What can hang from each mark
Z: J W
D: H J U V
B: H P S V W
U: B D W
P: W
R: D H V Z
H: V
V: B H W
W: B D S U
S: J R U W
J: V

Every row comes from one small tree of marks. Brackets hold a mark, then the marks that hang from it, in alphabetical order. Every link used is in the known rows. Which tree was each row made from?
Known rows
(D H (J (V (B S) W)) U): [-253  -21  -18   31   40   -8 -171 -244   50   97   -3  -81  129 -264
  338    4  -71  -79  -23  145   43 -292  195  143  -44   18 -107   31
    4 -129  351   98  117  -56 -124  100  133  -20 -121   69   75]
(P (W (S J) U)): [  11  -35   -8 -130   83  -61   55   28    8  108   61  -94  -61   35
 -241  -77  -55 -231  -18 -194   -4  -84  487  342  -52   56  -33   -6
   48  -40   30   79 -105  -43 -124  -38   84    8 -178  -88  -53]
(H (V (W (B P S) U))): [ -32  -21    0  -99  155   60 -115   79   76  107   16   56    9   19
 -108  127  -66  -23  -31   58    1 -221  139  238  -26   78 -143   45
    9  143  113   49   74  -57   67   98  123   96  -78  -13    8]
(U (B H P (S J) V)): [ -60   42   27 -157  143  144 -279   56  117  180   70   54 -201  -44
  218  -23  -52   65   60  164   46 -340   35   76  -76   56 -148   17
   41   31  166  -31  -56  -50  448   25  108   23  -20 -149   11]
(S (R (D H) Z)): [  78   -4   80  -53 -102   87   50   22  -86  -61  -46  -61 -154 -198
  132   12  -17 -106    1  158 -174   -1 -181  217   62   12   43  110
    7 -101 -170   70   30    8   45   12  151   58  113  -91   97]
(J (V (B S (W U)))): [-287  -48   11 -130   77  185 -233   51   34   97    9   -8   82   91
  -33  -25  -53 -147  -82   75   92 -172  221   93   -1  106 -150  -21
   49   11  168   92   64  -72  -10    1   42   21  -77  101  -79]
(Z (J (V (W S)))): [ -50   16   38  -59   39   14   51   -7  -37   32  108   -5    7 -231
  -24    2  -20 -158  -55   52    0  -49   75  100  -80   43  -94  -18
   34   -5   81   44   66   45 -182   14  102  -14 -168  -38   44]
(P (W B S)): [  61   30   -6  -91   61 -129  -37   -7   48  103   46  -36  -29  -46
 -326   -7  -51 -159  -37 -190  -57  -88  189  263    9   52  -65   37
   32   59   64   63    6  -38 -123  -14  162   56 -118  -24   73]
(D (H V) J (U B W)): [-111   -4   14   39  107  -62 -240 -290   18  244 -142  -73   -6 -293
  403   90  -84  -53  -74  131  -13 -255  293  272   62  -33  -82   69
  -25 -102  277   26  -14   14 -147  -29  153  -35 -133   28  180]
(J (V (B P (S R) W) H)): [-233    0   35  -66   -5  253 -186   99   91  163    5  -70 -115 -109
   15   -9  -44   65  -21  242  134 -608 -268   36  -44   73 -113   49
   40  126   91  165   38   -1  146   68  166  -81  -26  -29   25]
(P (W D (U B))): [ 134  -35  -17  -64  135  -68  -95  -33   -2  130 -108   15  101   54
  -94   84  -46 -202 -130  -42  -18 -121  379  141  104   63  -40   -1
   26  -63  220   72   61 -128 -218 -156  138  -17  -37   59  -52]
(W B (D J U V)): [ -20   32   41   80  126 -127 -156 -465   -2  -42 -104   46   59 -145
  252  151  -42  -25  -39   45  -49   -7  170  182   40  -90 -114  126
  -20  -84  214  -25   85 -172   11  277  184   75  -10  -13  158]
(B H (S (R D Z))): [   5   19   67 -128  -92  138   64  130   11 -123  -14  -87 -171   65
 -136   21  -21 -148   57  145 -121  -47 -130  207   30   64  -33   95
   33  -50 -226  144   31    5  187   45   50  103  197 -178  -12]
(H (V B W)): [ -79  -39    4   41   64   18  -54   11   10  124  -28  -34  135 -107
  -51  149  -28    7 -104  144    1 -136    0   60  -25   31 -116  -24
    1   -4  191   36  125   55 -173  -86   97  -53  -32  114  -11]
(S (R D (V (B P))) (W U)): [  68  -19   81  -61   67  133  -88  129  -54   93  -68   15  -48   16
   50   75  -56  -78  -27  184   18   15 -178  315    1   26  -44   67
   33  -63  -15  178  -22  -83  -33  -29   -5   -1   32 -110  -21]
(D J U (V (B P))): [ -56    2   36  117  104  -86 -167 -235   46   54  -21   22   54  -88
  258   98  -44   77   71  149  101 -258  -64  129  -59 -114 -103   47
   23  -37  264   39   64  -40  -28  246  126    9  -76    2   87]
(V (B (S (W (U D)))) H): [ -55  -52  -80  -89   44 -106   -2  212   34   48  -30 -216   88  -52
 -322  -29  -70 -123  -83   68   12 -332  247  117  -45  122  -73   43
    5  -94  193  155   26  -59 -237 -212   47  -66  -67  -68 -197]
(D J (U W)): [-115    3  -25   93   47 -110  -62 -224   27   99  -53  -58   30  -64
  113   62  -45  -65   23  -16   69  -68  220   77   -8  -75  -48   19
    0  -35  128   53   17   39 -210   90   68  -90  -93  -36   13]
(D (U (B (H (V W)) S))): [-234    8  -25  -39   65   61 -168  -99  122   83 -118  -62   84   33
   66   99  -73  -63  -68  179   23 -271  262  223   18   69 -136   16
   -5 -100  207   96   71  -28   31  -10   28   26  -25   47   11]
(B (S J U W) V): [-224   12    0  -56  -49   10  -43  -48   53   66  -11  -29 -126  -93
  166  -71  -35  -15  -71   64   66  -50  240  164 -137   11 -111  -37
  -14  -71  -27  105  -93  -86  278   27   46   40  -69 -101  -84]
(Z (W (D J V))): [  44   41   26   80   83  -13   10 -244  -31  -88 -150   57   -9 -342
   62  130  -27  -50  -20   97   44   84  107  -72   39  -75  -50   93
  -10  -73   67  155   21  -94 -180   21   57   35   58  -39   63]
(J (V B (W S))): [-110  -27   21  -35   71   30  -24   40    7  113   66  -38  144 -205
 -133  -29  -32 -171  -97   23   10  -41  144   99  -58   73 -120  -19
   41    1  215   22  123   37 -209 -121  148  -10 -180  108    0]
(U (D J) (W S)): [  25  -10  -24  -10   61 -142   52   55   43   83   44 -143   19 -207
 -284  -11  -52 -191   40 -125   15   48  362   21  -52   14  -61   80
   12    5   19   58  -30  114 -322 -110   93  -89 -134 -150  -57]
(U D (W (S J))): [  -8  -39  -27  -74   65 -109   91   90   32   82   55 -165  -54 -263
 -265  -59  -50 -204   -2 -133  -31   91  441   54  -85   35  -59   28
   14  -38    4   -8  -85   91 -245 -128   95  -91 -149 -158 -100]
(J (V (B S))): [-79 -32  30 -80  34  68 -87  32  27  49  42  -6  66 -76  49 -51  -7 -60
 -47  59   0 -95 -20  60 -36  67 -94 -21  23  37 178  37  76 -21  19 -42
  -1  68 -34  42  16]
(U D (W (B P S))): [  45    1  -46  -82   93 -103  -84  154  124   79   38  -35  -54 -177
 -229   63  -62  -58   45  -57   11 -100  100  -64  -29   45 -101   50
    5  152   80   28   36   28  -94   12  133  -20  -15 -125  -56]
(Z (W B (D (J (V H))) U)): [ -13   42   77  -21  252   15 -160 -206 -105  112 -111   27  -17 -342
   88   89  -55  -51 -109   81    0 -220  193  152   91   44 -144  142
    1  -16  336   30  126 -241  -80 -122  248    1 -153   -8  130]
(H (V (W B))): [ -54    7   12   -4   77  -12 -104  -76   12  113  -19   24   35 -131
  -21  155  -37   16 -105   52  -45  -57    1  142   10   32 -117   22
  -15   76  125  -16   90   -4  -51    3  155   -9  -30   68   82]
(J (V (B H S) (W D))): [-178    9   -8  -78   80  149 -105  -42   69   17  -32  -36  121 -142
   -6  107  -38 -122  -84  161   35 -133  189  -90   17  102 -170   -5
   12  -38  239   58  176  -91   42  -39  134   -9   78   89  -29]
(P (W (S J (R (H V) Z)))): [ 149   -5  105 -164  -83  105   88   38  -28  201  -31 -109 -267 -150
  -22   65  -48 -134  -58  -51 -162 -334  -50  557    2   60  -25   57
   40   54 -177  215 -115   35  119  -59  190   63   -2 -215  195]
(S J (R D) (W B)): [  65   33   60  -63  -11  -33  -60  -37  -54   94   19  -42 -249 -199
   59  -25  -41  -84  -43   78  -67   77  -84  276    5    5  -28   47
   29  -86  -57   29 -106 -124   15  -16  200  -47   -6 -179   21]
(B P (W (D U V) S)): [-175   35    7   13   65  157 -110 -238   89  -78 -132   48   41  -55
  -15  104  -52  -64   12  102   74  -76  270  105    9  -56 -120  106
    5  -40  -33   85   45  -86   62  317  108   48  -76   -6   87]
(U (B S) (D H J V) W): [  -8  -34  -63  -48   42 -200 -123  -76  105   64  -38 -156  -39 -457
   99   14 -100 -224  -39   16  -15 -123  348   29  -12   13  -37   85
  -16  -86  196  135  -88   67 -312  -62  115  -34   63  -76    5]
(U D (W (B P V))): [ -34   52    4  -61  133   24 -238   64   71  171   28   78  -49 -247
   33  122  -49   72    5   31   66    4  -55  -89  -18   17 -156   54
  -13  219  140  -49  105   52   69  -45  219  -79  -23  -56   23]
(U (D J) (W (B P V))): [   4   58   16  -15  162  -43 -274  -18   65  225   65   66  -73 -262
   90  135  -59   83   58   28   87  -83  -47  -64  -41  -17 -174   87
   -2  212  187  -34   82   51   32    6  257 -121  -58 -129   50]
(S R (W B (D (J V)) U)): [ -20   50   88  -90   63   98 -178 -207  -85  159  -72   73  -86 -163
  268   19  -40 -115 -117   73   47  -19   91  233   87   46  -98   95
   23   93   66   80  -11 -203   92   -7  277   39  -76  -77  102]

Which tree is each row?
[   1   27   36 -123  139   68 -209  -14   76  133  124  107 -184  -96
  148   -2  -34  108   54   47  -29 -207  -73  128 -112   20 -147   46
   23  136  108  -67  -11  -66  399  173  137   72  -67 -171   63]
(W (B P (S J) V))
[ -59  -12    5  -23   31   64   72   24   29   50   -6  -44   70 -107
 -204   55  -27  -90  -65   17  -32   -2  191  194  -46   48  -79   35
   -6   26  -26   66   34   84 -118  -50   39   27 -111   11   41]
(H (V (W S)))
[  13  -22   47   20   20  -63   12 -217 -121 -101  -72  -41   21 -207
  265  222  -64 -138  -40  213 -226  -43  -81  338  -20  -37  -71   86
  -12 -288   65  101  153   -2 -226  226   16  -31   44 -104  139]
(R (D H U) (V W) (Z J))
[  83  -27   53   -2   70  112  -13 -122  -47   96 -118  -17    9  -49
  221  212  -68 -135  -74   39  -57 -114   92  224   43   29    8  118
   -8 -136   23  192  -17 -127   -8   32   63  -38  137 -122   34]
(S (R H (V (W (D J) U))))
[-142   17  -42   29   30   53  -47  -25   32   78    7  -39   39 -161
    2   89  -25   68  -85  123   35 -232  -74  -10  -69   28  -71   23
  -31   33  147   46  121   74  -12  -59  110 -148   15   40   -9]
(B (V H W))
[ 125  -16   66   68  104   -2 -118    1  -23  168    4  -83   44 -192
   89  251  -59  -23  -30  171  -79 -155  -86  245   30    3  -93   39
   -2 -191  251   60  119  -54 -175 -120  144 -123   62   -5  100]
(R (D J) (H (V B W)))
[-106    2   67   10  -33   81  -36 -195  -43  -28  -54 -105 -156 -206
  402  -48  -37  -28   40  165  -67    4   98  295   16  -41   42   90
  -20 -276  -19    1  -68 -116  116  106  100   -9  -11 -107   83]
(S J (R (D H U)))
[-372   84   51  -25   93  187 -425   13  119  213  -70   69 -103   47
  234   84  -72  102  -24  247  212 -350  101  -28   11   22 -210   -2
   22  -31  149   -1   45 -107  451   25  250  -55  -50   98  -18]
(S (U (B H P V W)))
[ -67  -21  -25  -36  125  -90  -90    2   -7   82   24    8   74    7
 -124   67  -60 -132  -89  -42  -15  -43  234  121   14   57  -75    6
   23   -6  183  -27   86  -80 -146  -10  192   -1  -84   84  -83]
(V (W B U))
[ 111  -17   44   51  197   34  -31  -41   33  165   -3   -1  118 -192
 -151  188  -43  -21   -5  157  -17 -271  168  112  -54    6 -187   99
   28   16  192   31  141   -7 -111   37  233  -12 -177  -53   69]
(H (V (B P) (W (D J) S)))
[-321  104   49  -83   51    4 -271 -148   25  166  -20   -9 -214 -140
  282   16  -69   47  -88  103   83 -104  198  194  -40   18 -204   -9
   -4  -70  116  -40  -57 -195  476   13  281    9  -64  -23   19]
(S J U (W (B H V)))
